Here is a tiny trained network, its code and every weight. The questions are about switching its units off for an input and a class, where a switched-off unit gives its printed mean instead of its output.

import numpy as np


def w(rows, s, z=0):
    codes = np.array(rows[::2]) - 128.0
    scale = np.full(codes.shape[1], s)
    scale[-1] = z or s
    return codes * scale


def f(y):
    return np.maximum(y, 0)


def log_softmax(a):
    a = a - a.max(-1, keepdims=True)
    return a - np.log(np.exp(a).sum(-1, keepdims=True))


def net(x, mask):
    res = np.array(x, float).reshape(1, 6) / 4 @ E
    y = f(res @ A[0][:, :-1].T + A[0][:, -1])
    res = res + np.where(mask, y, B[0][:, -1]) @ B[0][:, :-1]
    return log_softmax(res[-1] @ U[:, :-1].T + U[:, -1])


A, B = {}, {}
E = w([
[132,128,124],'x0',
[225,146,82],'x1',
[119,127,129],'x2',
[206,255,243],'x3',
[123,128,130],'x4',
[204,7,213],'x5',
],0.0066)
A[0] = w([
[126,114,145,166],'neuron 1',
[105,115,71,81],'neuron 2',
[140,37,74,80],'neuron 3',
[91,163,217,115],'neuron 4',
[166,151,132,222],'neuron 5',
[106,161,110,83],'neuron 6',
[126,97,98,67],'neuron 7',
[134,183,150,159],'neuron 8',
[75,85,94,116],'neuron 9',
[188,210,119,125],'neuron 10',
[119,75,107,124],'neuron 11',
[117,161,103,82],'neuron 12',
[179,90,134,181],'neuron 13',
[116,168,78,94],'neuron 14',
[149,71,159,107],'neuron 15',
[138,144,153,96],'neuron 16',
[119,80,67,59],'neuron 17',
[140,104,138,254],'neuron 18',
[116,124,162,230],'neuron 19',
[120,163,104,90],'neuron 20',
[153,168,210,67],'neuron 21',
[140,92,159,77],'neuron 22',
[82,160,118,93],'neuron 23',
[92,168,194,171],'neuron 24',
[161,97,148,100],'neuron 25',
[169,134,82,154],'neuron 26',
[248,154,78,186],'neuron 27',
],0.016,0.009)
B[0] = w([
[87,172,101,167],'neuron 1',
[185,119,78,179],'neuron 2',
[169,134,108,222],'neuron 3',
[130,65,106,194],'neuron 4',
[100,119,56,228],'neuron 5',
[164,161,117,156],'neuron 6',
[217,102,154,152],'neuron 7',
[137,90,94,207],'neuron 8',
[160,88,58,218],'neuron 9',
[160,83,98,225],'neuron 10',
[144,138,82,194],'neuron 11',
[175,188,150,153],'neuron 12',
[97,175,109,210],'neuron 13',
[130,188,180,178],'neuron 14',
[137,217,136,180],'neuron 15',
[154,104,119,146],'neuron 16',
[181,105,123,188],'neuron 17',
[56,154,76,248],'neuron 18',
[94,134,61,224],'neuron 19',
[175,200,133,156],'neuron 20',
[194,111,110,192],'neuron 21',
[203,211,145,150],'neuron 22',
[140,152,113,172],'neuron 23',
[127,102,74,212],'neuron 24',
[150,190,100,160],'neuron 25',
[2,79,186,182],'neuron 26',
[90,102,102,254],'neuron 27',
],0.008,0.0091)
U = w([
[116,115,131,206],'0',
[197,231,154,111],'1',
[219,36,143,2],'2',
[107,100,146,237],'3',
[76,81,140,131],'4',
[105,110,138,147],'5',
[81,95,197,69],'6',
[126,88,253,40],'7',
],0.016,0.0069)

Each question gives the input, the list of numbers given to net, and the class t.
The units are the neurons (one row each of A and B). Each row of codes is followed by its name. A weight is (code - 128) times the scale printed after its matrix; where a second scale follows, it is the last column's (A, B and U).
mask holds one flag per neuron, in row order. A switched-off neuron (its flag False) gives its mean, the last column of its row in B, instead of its output. The means were averaged over made-up inputs and are rounded, as every weight is.
A unit's drop is (log p(t) with every unit on - log p(t) with that unit switched off) / (log p(t) with every unit on - log p(t) with every unit switched off).
The circuit of an input: a set's keep is (log p(t) with only the set's units on - log p(t) with every unit switched off) / (log p(t) with every unit on - log p(t) with every unit switched off). Starting from the 12 units with the biggest drops (on a tie, the unit counted first), units are removed one at a time, each time the one whose removal leaves the highest keep (on an exact tie, the one counted first), for as long as the keep stays at least 0.8.
circuit, biggest first: the units of the circuit, biggest drop first
most important unit: the unit with the biggest drop
k most important neurons: the k neurons with the biggest drops, biggest first
drop when u is switched off: that unit's drop, to one decimal
input [4,6,-6,-2,8,8], class 0: 2 most important neurons	(neuron 27; neuron 26)
input [7,7,-7,7,-1,-2], class 2: most important unit	neuron 10
input [-5,0,0,7,-6,3], class 2: circuit, biggest first	(neuron 21; neuron 4)
input [-7,6,-2,4,1,7], class 1: 3 most important neurons	(neuron 15; neuron 25; neuron 22)
input [3,7,-8,8,0,-7], class 2: circuit, biggest first	(neuron 10; neuron 8)
input [-1,3,8,6,-2,4], class 3: circuit, biggest first	(neuron 27; neuron 3)
input [0,7,-3,-4,-6,1], class 4: 2 most important neurons	(neuron 26; neuron 27)
input [6,-6,-5,-3,4,7], class 1: 2 most important neurons	(neuron 15; neuron 22)
input [-6,-6,3,-7,0,5], class 2: circuit, biggest first	(neuron 9; neuron 3)
input [-2,3,3,6,-2,-1], class 2: circuit, biggest first	(neuron 10; neuron 8)
input [-2,4,2,7,5,4], class 2: 2 most important neurons	(neuron 21; neuron 10)
input [-4,5,0,2,3,6], class 1: 2 most important neurons	(neuron 15; neuron 25)
input [8,6,-3,2,3,-6], class 5: 2 most important neurons	(neuron 26; neuron 27)
input [4,6,6,-1,4,7], class 1: most important unit	neuron 15
input [5,7,-7,6,-7,5], class 0: 2 most important neurons	(neuron 27; neuron 13)
input [6,2,-3,7,-6,-2], class 2: 2 most important neurons	(neuron 10; neuron 21)
input [3,-8,-4,8,4,-2], class 2: 2 most important neurons	(neuron 21; neuron 4)
input [-3,7,5,2,-4,7], class 1: 3 most important neurons	(neuron 15; neuron 25; neuron 22)
input [2,8,-7,4,3,-5], class 4: drop when neuron 26 is switched off	0.2
input [2,0,-1,-8,0,2], class 2: drop when neuron 17 is switched off	0.1
input [8,-4,-7,3,-5,8], class 1: drop when neuron 25 is switched off	0.1
input [3,-5,3,-6,4,0], class 2: most important unit	neuron 9
